Each row has a class, written after it.
-517 157 -168 165 182 -297 -145 -154 42 1 -55 -227 137 441 265 -83 68 122 283 363 51 137 -375 -263 -89 239 -29 -253 -86 112 -39 -221 -49 -173 142 -1 -274 -253 -413 41 541 -37 48 25 -345
Kidor
50 22 107 -16 -134 -99 -37 179 -15 162 -39 142 66 325 111 -259 384 -117 -255 -187 217 223 110 53 -174 -92 384 20 54 -112 40 381 -37 -137 -90 10 23 -364 -14 141 189 -86 -164 -122 250
Kidor
-222 174 -384 70 244 53 -271 -14 96 -226 78 -184 289 250 -62 138 98 -332 323 -195 -71 45 172 -405 -52 355 -4 -274 -140 48 167 -175 -72 4 228 -18 -257 134 37 129 849 74 303 369 -96
vumuz
-266 441 12 212 -73 -100 -231 -293 112 -54 17 25 -68 120 195 139 302 -75 283 295 95 -322 -272 -215 160 123 -149 14 -287 128 78 -91 115 -161 241 -79 -141 14 -124 -253 217 76 -8 -143 -90
bedus
162 81 28 -159 -106 -34 149 26 -179 243 -218 366 43 133 106 72 179 28 -261 -215 114 334 -182 7 -200 -5 121 -60 -2 -185 -219 254 117 88 64 30 145 -216 39 121 59 -212 107 -142 130
musi
-171 302 24 49 -173 -488 -147 41 -257 -36 -302 -78 -155 -268 79 272 372 302 -26 -102 113 -29 -274 -15 102 117 -94 -30 157 -67 -144 162 -33 -258 166 155 -383 -380 75 -362 326 -38 -67 -132 -248
nuzo
-85 60 -53 168 -229 146 -345 165 -163 -130 -236 166 153 8 203 17 296 -257 99 -169 -17 172 64 -50 -58 -18 -3 38 -162 9 305 72 -354 19 -111 231 -26 -85 126 30 376 106 -237 38 -263
Tibo
-367 -73 24 30 -218 -326 -103 236 -15 94 -140 134 -196 86 13 -118 160 74 -21 -203 93 70 -159 30 303 69 32 -40 -14 -145 -99 167 -160 -35 522 397 -372 -172 -266 -429 21 -54 126 -43 27
vumuz
49 -101 -2 185 -215 -15 -257 -113 -98 -299 -45 -195 -97 196 76 -136 33 -323 -261 325 -84 -160 146 11 446 63 -34 -261 -225 131 295 -156 -150 -87 -66 3 -102 156 -154 -231 204 226 53 78 5
Nuvuf
70 53 -286 295 334 324 83 138 188 170 359 136 343 352 -71 -46 -85 -38 225 36 241 350 40 -194 -241 267 223 -2 191 -94 267 227 361 171 170 216 360 243 -160 186 293 92 -44 67 -16
filod
-269 -23 -231 -365 135 -31 93 -37 -114 -151 -195 66 89 207 -28 -138 -173 -137 208 -652 -399 87 -53 -168 -80 109 147 -301 -239 -6 -48 -342 -156 351 262 -316 -113 22 153 -55 326 -25 322 245 85
bedus
-231 296 82 218 -75 -105 -435 2 -140 -127 -129 92 -2 93 -207 290 355 -47 -76 46 -5 -1 -143 -32 300 401 -51 -99 -71 -10 64 75 -47 -14 393 89 -35 -2 -178 -245 389 19 -151 37 34
Kidor
-81 18 -406 72 45 128 -231 -252 -218 -131 -212 164 51 -314 267 344 32 6 18 -71 -179 16 -241 -46 -151 176 -219 -144 -26 -13 108 -254 -22 58 -283 142 351 123 193 -96 520 2 -58 -12 -147
nuzo
-43 -34 -88 216 -128 9 -193 -119 -88 -61 163 -62 47 359 136 -295 -1 -210 -103 338 3 26 362 -27 299 133 288 -41 -159 203 367 -12 -48 -274 163 265 46 327 -371 -103 262 231 -135 7 116
Tibo
248 -189 -253 100 155 259 346 122 69 35 431 -267 239 7 394 -266 -275 -63 -297 258 -50 333 435 -17 -252 46 197 38 -107 247 83 -155 331 -244 -2 591 259 550 -164 86 50 160 165 121 246
filod
57 94 343 -60 -116 -165 200 469 -329 185 -135 303 168 -53 139 -48 102 350 -248 -378 176 433 -197 159 -230 -143 222 73 59 -6 -131 244 155 134 437 164 160 -290 52 -56 -91 -79 -26 -93 75
Nuvuf
-7 -75 -143 75 93 -89 147 -102 81 -13 131 -249 70 245 -3 -29 110 -161 -128 160 15 -60 243 6 -123 12 143 96 -86 134 -3 -79 152 -164 -16 3 -79 36 -322 150 51 -42 167 57 127
vumuz
129 170 104 93 -199 -40 144 74 -111 103 -1 391 -103 256 547 -308 149 182 30 -193 12 329 28 -86 -234 14 70 47 3 213 -156 153 233 -128 298 209 -104 -128 35 -153 -68 21 -43 -88 185
Tibo
230 181 19 225 214 328 -91 59 -18 -196 317 -152 101 -54 -233 139 24 -189 101 -75 -43 29 250 -74 -80 298 -40 154 -71 291 210 -26 63 71 76 -5 116 339 26 126 -132 103 -32 254 241
Kidor
-206 -93 65 142 81 -242 338 -104 -446 75 254 -160 -167 121 -9 139 24 282 -166 46 -33 -273 -219 101 15 270 -68 98 46 104 -247 -24 67 52 333 -14 56 -18 -308 -488 -203 41 92 -94 16
musi
-139 157 -251 -111 -187 -132 -632 -164 -77 -196 -415 -13 -241 -167 304 139 189 -63 268 38 -97 -75 -527 -237 293 -4 -388 -124 -129 307 46 52 -359 -164 -79 123 -332 -175 113 -154 317 -61 170 -122 -85
filod
-117 -217 243 -185 -58 16 346 -187 36 290 -26 368 88 304 52 -190 51 284 -97 -107 100 139 -318 228 -271 -276 118 62 -66 -95 -182 189 79 255 -135 -265 137 -172 -132 -22 -307 -176 -402 -165 -98
vumuz
-174 -35 -341 181 52 -182 71 -213 -46 -109 -6 -315 114 426 319 -132 215 -91 -185 323 -49 21 106 -52 -20 244 211 -231 -278 141 184 -333 78 -335 -61 57 -294 165 -410 -89 516 73 -59 -5 -340
vumuz
-104 43 -60 144 64 -141 218 -220 84 45 148 -226 11 218 -15 8 46 38 -9 143 122 -48 45 30 13 33 60 49 -193 -16 -101 -190 195 -79 191 -133 -123 31 -339 -72 -12 -87 20 20 -26
bedus
-288 89 280 -145 37 96 -199 -90 34 51 178 136 16 170 -76 -333 -190 -340 -94 -135 -170 -131 -103 -117 517 -86 279 -276 -141 -2 340 84 -368 -27 -6 103 -61 418 -36 -19 239 283 -159 17 -163
Kidor
-82 -379 -29 -104 -195 -53 -33 165 -288 45 -254 -29 -82 -96 -18 46 50 -196 -267 -164 67 196 171 188 42 -20 -47 57 -145 -17 26 -82 -346 108 -172 185 105 -130 34 110 -249 -68 -27 40 145
musi
-4 -12 -172 352 206 -198 88 -148 -2 9 120 -417 224 -3 -58 234 210 40 -173 267 366 38 -256 49 -167 312 -65 -49 160 -34 -164 -66 337 -193 1 57 193 -74 -456 22 164 -154 179 30 -21
pipeb
-91 -166 -203 -36 -161 34 -357 97 -152 -25 -473 -53 2 346 170 44 402 -255 321 270 -103 286 68 -79 -93 74 -17 -109 -465 203 444 -70 -600 -199 -324 56 -262 -82 -145 110 154 2 -105 0 -249
musi
87 129 32 152 273 420 112 -25 304 -1 637 -112 110 -114 -317 84 -15 -537 -17 66 -58 -244 326 -76 -262 120 -79 229 -60 -236 -106 -89 84 2 -366 152 318 509 -14 212 -87 120 36 131 137
Kidor
38 61 34 235 -161 -198 -37 25 -249 -166 2 -65 10 155 124 -22 20 -75 -347 126 35 -104 222 41 273 187 97 -184 -17 22 30 -91 88 -97 225 108 -281 87 -64 -198 267 234 118 39 -165
sef
217 34 -121 204 -129 163 -147 -33 95 -166 -145 -49 168 -212 -64 250 79 -254 43 -24 123 16 125 -43 61 91 -101 -105 9 -108 63 -76 -109 55 26 -84 15 -69 85 280 97 -104 319 206 58
sef
161 -240 -9 -147 -38 11 224 -3 -88 33 -160 85 179 112 198 -24 164 7 -247 -124 101 283 -4 71 -349 -5 70 -147 -54 14 -94 84 -6 -27 -368 -42 160 -234 180 235 26 -164 -18 124 -81
filod
-56 -158 -136 128 -209 25 -246 -147 66 -89 -42 -151 -14 148 423 -232 318 -236 -99 508 94 -22 -126 -27 64 -222 -52 78 -176 200 213 148 -92 -338 -542 133 -18 11 -90 20 186 181 -210 -286 -246
muma
-3 192 14 -89 -70 -57 273 165 -185 261 -239 102 225 -43 126 97 144 308 -116 -202 256 503 -152 -16 -364 32 150 -3 133 -98 -195 35 112 143 151 -11 115 -322 -99 102 137 -262 -5 -114 113
musi
-1 147 43 90 -6 156 -243 140 -37 -91 -17 -61 61 -120 75 137 73 -173 136 44 -34 157 -10 -120 -13 241 -149 47 -86 108 40 46 -32 12 112 116 39 107 213 101 88 5 107 120 150
bedus
-68 72 -198 213 -305 -106 -456 -168 -254 -218 -205 -46 -254 -63 481 42 181 -86 170 224 22 -12 -126 -224 503 217 -350 -164 -117 325 96 -128 -333 -261 157 247 -334 -16 -88 -340 212 127 -3 -108 -222
sef
204 414 -6 200 248 246 -327 -1 -185 -237 498 -17 -143 -120 81 125 -20 -279 64 -105 -250 -90 296 -288 114 449 -165 134 -57 381 -4 50 232 -138 472 365 83 449 228 -158 269 241 -5 167 428
musi
47 -46 88 -24 -329 -91 -482 75 -210 -88 -443 236 -273 86 422 -139 89 -227 -91 -136 -75 148 -164 -91 436 -273 49 -313 -25 192 254 95 -482 -291 21 399 -42 -251 94 90 285 93 -17 -32 -148
sef
245 93 28 111 154 179 234 -137 -69 -40 899 -170 15 13 -118 -57 -67 -89 -22 194 -28 -174 581 -87 -72 480 39 371 180 258 -201 1 190 -18 315 -50 204 445 -372 -54 -214 -48 -37 84 439
Tibo
-153 202 -86 347 250 49 -96 -26 6 -94 -85 118 34 29 -103 40 93 277 403 -347 95 60 -162 -158 43 301 43 -31 303 11 -12 -81 168 107 548 -169 -43 -92 -184 -123 176 -1 14 67 18
sef
-278 173 -103 29 -80 -300 70 78 -251 345 -434 239 7 463 418 3 318 329 50 -20 260 527 -703 -179 -201 103 -9 -346 -158 62 -37 -28 39 9 302 49 -155 -384 -189 -1 264 -198 76 -221 -230
fisif
-126 168 28 208 34 -23 53 -100 -48 -53 160 167 74 -121 206 -359 -87 122 -90 -65 -127 -88 265 46 189 91 272 75 -50 85 129 -193 191 -238 238 181 -14 357 -48 -380 270 129 -134 -29 99
vumuz
140 129 -76 -182 337 138 139 -183 124 99 271 -77 77 -16 -204 92 -116 -210 -131 -43 -220 -139 -35 -112 -194 -37 -13 -74 -131 -95 -158 9 133 -31 -171 121 47 271 -18 27 154 -123 182 134 53
fisif
-108 -126 2 248 -172 -76 108 -84 -285 161 -83 305 -21 561 244 -212 93 57 -32 181 -33 116 97 76 99 128 353 -61 -66 22 218 123 -103 -253 167 177 196 -90 -208 4 144 108 -344 -150 -214
musi
-51 -63 -304 96 67 34 222 -119 106 27 371 72 21 406 187 -181 -170 -122 -100 87 115 114 455 -48 -79 311 235 -70 -198 -43 98 -229 142 -8 126 173 133 54 -286 54 276 -59 -193 93 88
bedus
-197 313 -140 257 274 132 -282 -189 317 -149 143 124 -45 -70 191 -214 -15 -263 293 -462 35 -149 118 -373 310 91 249 -124 108 16 -1 -134 240 -279 702 237 34 119 69 91 536 45 200 221 287
vumuz
278 160 -103 -37 218 248 72 -166 33 52 631 124 11 -121 4 64 -118 -80 81 123 44 41 447 -168 -94 493 -11 256 37 252 -167 22 225 -198 109 154 360 397 6 214 -77 -217 -165 101 304
fisif
-85 209 -154 114 515 339 110 -125 67 -4 706 114 152 -70 -306 -3 -395 -145 21 -100 -127 -154 136 -205 -52 456 141 -14 88 -216 -30 -102 268 69 173 286 367 705 -138 -48 385 156 23 150 -13
musi
-108 131 -83 322 -62 -48 -248 -90 17 -139 -35 8 -58 42 163 -128 -100 -144 -136 143 32 -149 231 -34 415 66 280 -255 37 39 171 -278 181 -193 318 205 -2 218 -130 -171 295 277 160 45 198
nuzo
22 -192 142 -144 -76 -85 329 107 -394 268 125 144 286 114 83 162 133 313 -533 -6 114 268 -354 177 -309 82 68 192 54 -67 -222 505 153 117 91 294 430 20 -178 -111 -153 -88 -116 -136 -145
fisif
96 -10 -225 64 226 55 115 -129 -119 68 394 -115 145 362 186 -160 -201 123 -18 334 -35 273 312 -174 79 385 288 -124 73 276 82 -56 252 -265 297 218 175 448 -356 -80 375 22 -29 111 27
Tibo
-166 402 45 207 -14 -18 -253 -116 112 -164 138 -210 -109 -152 63 77 -137 -121 294 53 23 -64 244 -232 324 145 -77 -152 -69 20 31 -263 -148 -126 326 154 -464 19 -229 -233 276 81 -42 242 -99
Kidor
311 154 173 -95 245 436 87 132 53 60 345 303 25 -8 -170 112 11 -68 217 -283 -74 233 381 -57 -274 300 36 295 -84 126 -92 44 85 219 200 -64 279 264 83 128 -410 -192 -194 205 369
bedus
75 396 201 238 91 133 -297 -7 -25 -38 76 339 -134 245 -173 -77 -12 -130 135 74 19 100 127 -80 214 311 94 -30 -7 47 153 -6 141 184 451 -13 126 88 -24 14 51 108 -213 31 388
filod
-24 80 -46 24 -93 12 59 65 -107 91 -168 236 -336 -57 342 33 -47 266 248 42 -101 208 16 -68 -31 104 -190 -110 26 102 -17 -284 -135 67 227 207 -31 -217 133 -219 78 -147 -205 -3 22
muma
-202 237 -182 349 145 -138 -189 -41 165 -233 241 -415 130 -125 -73 82 104 -123 348 27 157 -133 167 -178 -13 324 -93 25 -18 78 103 -204 11 -105 78 -250 -392 -152 -261 -56 279 -62 201 231 -8
muma
-41 25 -253 163 228 5 -280 25 235 -108 -14 -368 360 259 2 -14 168 -18 569 68 270 246 -56 -251 -276 69 -75 -5 52 241 155 65 -136 -114 -286 -330 -470 -193 -141 392 339 -91 35 152 -325
Nuvuf
127 132 50 -125 93 158 283 -73 66 137 214 169 -45 -164 -181 78 -88 -209 -254 -393 1 -24 -199 -34 -86 -54 -75 -69 -112 -230 -330 16 107 155 147 301 118 209 -149 -52 -114 -130 254 38 164
pipeb
35 -8 -213 232 -14 65 -171 224 -247 -121 42 -376 219 -208 186 166 270 -41 273 51 139 349 359 -108 -220 310 -64 221 58 212 284 76 -436 -160 -276 238 -284 -22 -152 -34 153 62 -135 157 -250
filod
-223 68 -100 -96 -116 -20 -441 -106 38 -49 -267 137 -117 -68 327 -272 46 -24 -43 23 -264 -56 -463 -274 447 -165 -77 -394 -22 41 9 147 -215 -456 86 496 -194 184 226 -199 770 96 125 -124 -205
pipeb
411 230 20 212 -38 117 -78 162 -252 17 461 -68 121 -239 -19 214 -70 29 -272 369 187 113 423 3 -154 325 23 186 337 60 -44 60 430 -93 215 338 634 258 -115 -42 155 26 -14 16 497
filod
-445 -94 -39 67 -359 -360 -292 339 -105 7 -719 -189 172 -151 338 -225 280 268 150 0 149 379 -257 -1 153 -210 2 -261 -56 91 339 -120 -452 -178 -108 40 -677 -412 -8 -168 412 -69 -31 -65 -480
sef
16 -222 -132 -47 -52 74 -144 42 -129 17 -41 -243 111 -24 216 -49 149 -138 -102 305 -37 162 -141 -75 -17 1 -139 100 -68 174 195 178 -348 -119 -370 274 -4 119 -168 20 44 -38 25 -68 -190
fisif
193 49 -106 81 -152 61 -39 -30 -83 -54 -319 44 -58 -272 261 183 30 19 -467 63 65 62 -190 37 80 -105 -45 -340 56 -176 69 -112 253 -101 -123 340 179 118 155 -166 389 111 148 -48 -95
muma
-263 -47 -369 43 -177 -98 -485 -220 -47 -113 -434 -194 -4 226 480 -257 351 -70 53 452 -126 54 -474 -208 44 -58 -118 -102 -150 190 130 116 -180 -536 -344 277 -93 -98 -83 23 733 -3 -114 -309 -282
pipeb
-322 -149 50 199 -265 -374 -244 -193 189 39 -69 -108 -245 177 213 -456 70 -11 -98 588 27 -270 -359 -44 501 -270 -111 -131 91 40 11 139 -89 -509 -148 248 -298 -134 -280 -171 115 54 85 -261 -227
Kidor
124 521 37 476 288 81 -69 31 -136 -102 445 -239 36 -167 -49 371 98 113 106 144 71 -68 239 -177 -100 445 -4 182 271 97 -37 -62 323 -228 446 204 157 234 -168 -71 213 216 20 106 157
Tibo
55 63 48 58 -77 -60 303 265 -236 240 -226 578 68 84 279 -52 187 345 -260 -350 72 421 -360 85 -381 0 120 -99 36 -218 -234 141 304 146 270 182 222 -252 11 -189 31 -141 139 -167 44
fisif
-170 34 7 -33 -94 -107 305 44 -299 339 -19 562 94 354 339 -31 -68 64 -581 -196 -67 335 -195 66 -152 -68 257 -224 -103 -287 -54 72 229 182 213 397 510 -44 -41 -92 368 106 -16 -156 57
fisif
52 -329 -345 5 -168 158 -101 1 -301 -72 -241 -77 116 99 466 -45 -15 4 -75 216 -69 296 -37 -9 -126 2 25 -37 -114 145 245 -29 -208 -61 -169 405 197 171 -121 -77 176 121 1 -20 -188
vumuz
-104 235 -156 344 337 80 -232 16 -90 -134 180 -148 -9 -165 -159 194 12 -22 105 -68 -19 36 -2 -132 76 520 96 -95 232 -5 -28 -144 120 -157 535 345 378 134 -280 -104 536 -42 122 173 401
nuzo
15 -44 -97 25 13 145 119 -59 91 -21 110 -58 112 59 317 -280 -99 48 -86 30 9 236 214 -49 17 88 128 34 -128 286 139 -235 146 -55 49 48 15 351 -74 53 -17 -20 -54 90 115
filod
113 71 79 -19 -349 -117 -582 -7 22 -141 -744 32 -106 -393 235 52 342 -239 -71 82 110 58 -149 20 302 -339 -67 -199 58 -23 197 33 -354 -305 -338 158 -177 -271 209 104 283 -8 123 -92 -26
pipeb
-265 465 8 185 107 -195 -543 77 -12 -90 -77 72 73 77 -149 126 310 -145 -161 -18 -99 -185 -191 -123 196 166 74 -123 39 -49 27 51 211 -88 277 78 -164 95 -18 -226 653 155 173 -67 154
Kidor
53 -237 -330 21 -216 51 -192 -73 -130 -99 -186 -81 167 -190 514 -106 50 -47 -119 235 35 278 -48 -84 5 38 -113 -220 -53 137 185 -32 -273 -306 -350 456 -38 112 -7 4 525 -19 -8 -9 -328
sef
-26 -66 76 239 -6 62 -158 113 -72 -203 48 -137 184 235 58 -188 154 -273 -138 188 -159 -84 582 90 73 42 343 94 -113 168 402 -95 -156 -184 -167 71 -81 227 27 80 217 298 -274 135 -144
nuzo
-125 236 -233 104 266 55 -137 -139 89 -236 484 -268 -52 -159 118 -220 -379 -284 320 127 -181 -186 443 -369 277 354 -62 -61 -94 245 25 -462 -96 -253 213 233 -226 446 -81 -84 361 129 258 251 88
fisif
74 141 255 -116 70 -65 -3 72 28 95 -119 413 62 122 -2 -32 136 -136 -426 -506 -25 120 -483 57 -163 -313 186 -291 38 -237 -114 301 156 47 -135 1 242 -224 315 279 228 68 162 -43 83
Kidor
-143 161 26 69 23 -28 178 -135 72 180 80 260 -57 431 221 -396 73 9 154 -67 196 200 -134 -191 -65 105 206 -80 52 -63 -161 79 135 -39 324 -43 102 -288 -231 133 192 -131 -106 -162 158
Tibo
47 81 -420 -167 -147 299 -111 -193 145 53 -344 398 156 -318 511 250 51 -25 -18 -60 23 253 -299 -104 -379 -221 -240 -231 -326 -98 -1 -279 -19 108 -519 205 106 5 293 142 412 -234 -48 -71 -320
bedus
76 47 -312 209 144 116 225 -14 143 -52 -54 17 399 -15 169 -46 132 68 -251 -28 159 306 -15 55 -508 86 178 70 -23 -79 -90 -92 400 -29 -217 197 185 42 -21 207 402 -166 49 59 -62
Nuvuf
368 306 161 77 42 219 51 259 -55 87 276 -4 -35 -312 139 201 53 178 -212 62 21 313 88 -112 -158 10 -141 152 248 110 -95 27 268 -47 65 309 227 266 22 -51 -109 -6 -29 2 130
Kidor
59 94 124 -244 -149 -198 231 148 -190 113 -132 393 74 93 116 -60 148 65 -355 -364 94 271 -108 94 -223 22 79 -58 -163 -139 -325 31 33 203 76 -161 17 -362 85 47 42 -287 110 -89 141
fisif
77 -55 -96 214 151 -5 54 -46 -83 -52 -72 -66 23 147 83 -17 18 -34 -262 -19 54 276 94 5 201 249 170 -94 39 110 92 -99 176 -106 311 368 168 168 -243 -23 128 6 -3 148 59
bedus
87 367 -22 412 96 327 -241 92 -74 -42 400 -60 162 -30 227 -157 85 -23 263 324 33 298 225 -167 -278 244 80 242 -21 220 230 24 97 -259 81 363 237 288 -149 34 359 109 -445 -14 84
fisif
-370 -98 -195 88 -239 -345 -127 -57 37 28 -334 -148 -167 152 226 -476 217 14 11 403 -178 -97 -30 -102 152 -114 -17 -86 74 21 -48 -66 0 -194 51 143 -577 -184 -210 -379 356 -98 177 -178 9
Nuvuf
-29 259 47 63 -2 -86 -143 38 40 166 247 44 -137 307 132 -38 127 6 56 75 131 224 73 -180 128 202 36 150 34 291 -121 72 190 -75 517 129 -30 67 -234 -7 -52 -110 -56 -43 384
musi
-199 31 -116 90 375 -89 141 -112 146 -126 548 -376 24 -7 -493 410 -15 -303 -211 -232 87 -270 93 -27 212 462 -37 82 46 28 -259 -217 231 304 413 -262 30 280 -530 36 -193 -28 506 222 376
sef
152 143 259 -51 69 21 -267 59 -127 -39 219 -197 -223 -217 -179 109 117 -82 -385 58 -68 -9 181 -17 413 86 66 76 171 245 -17 69 136 -239 360 243 212 384 -236 -136 -78 69 -42 2 518
vumuz
8 222 -301 182 -116 -226 -171 -28 43 76 -195 -71 -132 50 634 -204 128 122 80 424 49 268 -166 -358 53 19 -23 -391 204 116 -59 -111 -20 -705 45 567 -256 -237 -188 62 660 -78 185 -156 -234
Tibo
-204 491 96 476 169 -157 -240 39 24 47 619 92 -162 319 94 -82 234 18 -23 336 109 -101 149 -219 257 483 168 226 183 126 -15 110 329 -261 706 284 60 148 -484 -259 249 163 -154 -170 276
musi
-314 542 -133 487 50 -88 -349 68 133 -43 -278 -70 119 14 104 -66 260 75 338 -33 270 175 -255 -296 40 119 90 -94 120 -8 153 -76 138 -194 462 271 -330 -168 -185 28 656 21 33 -26 -74
nuzo
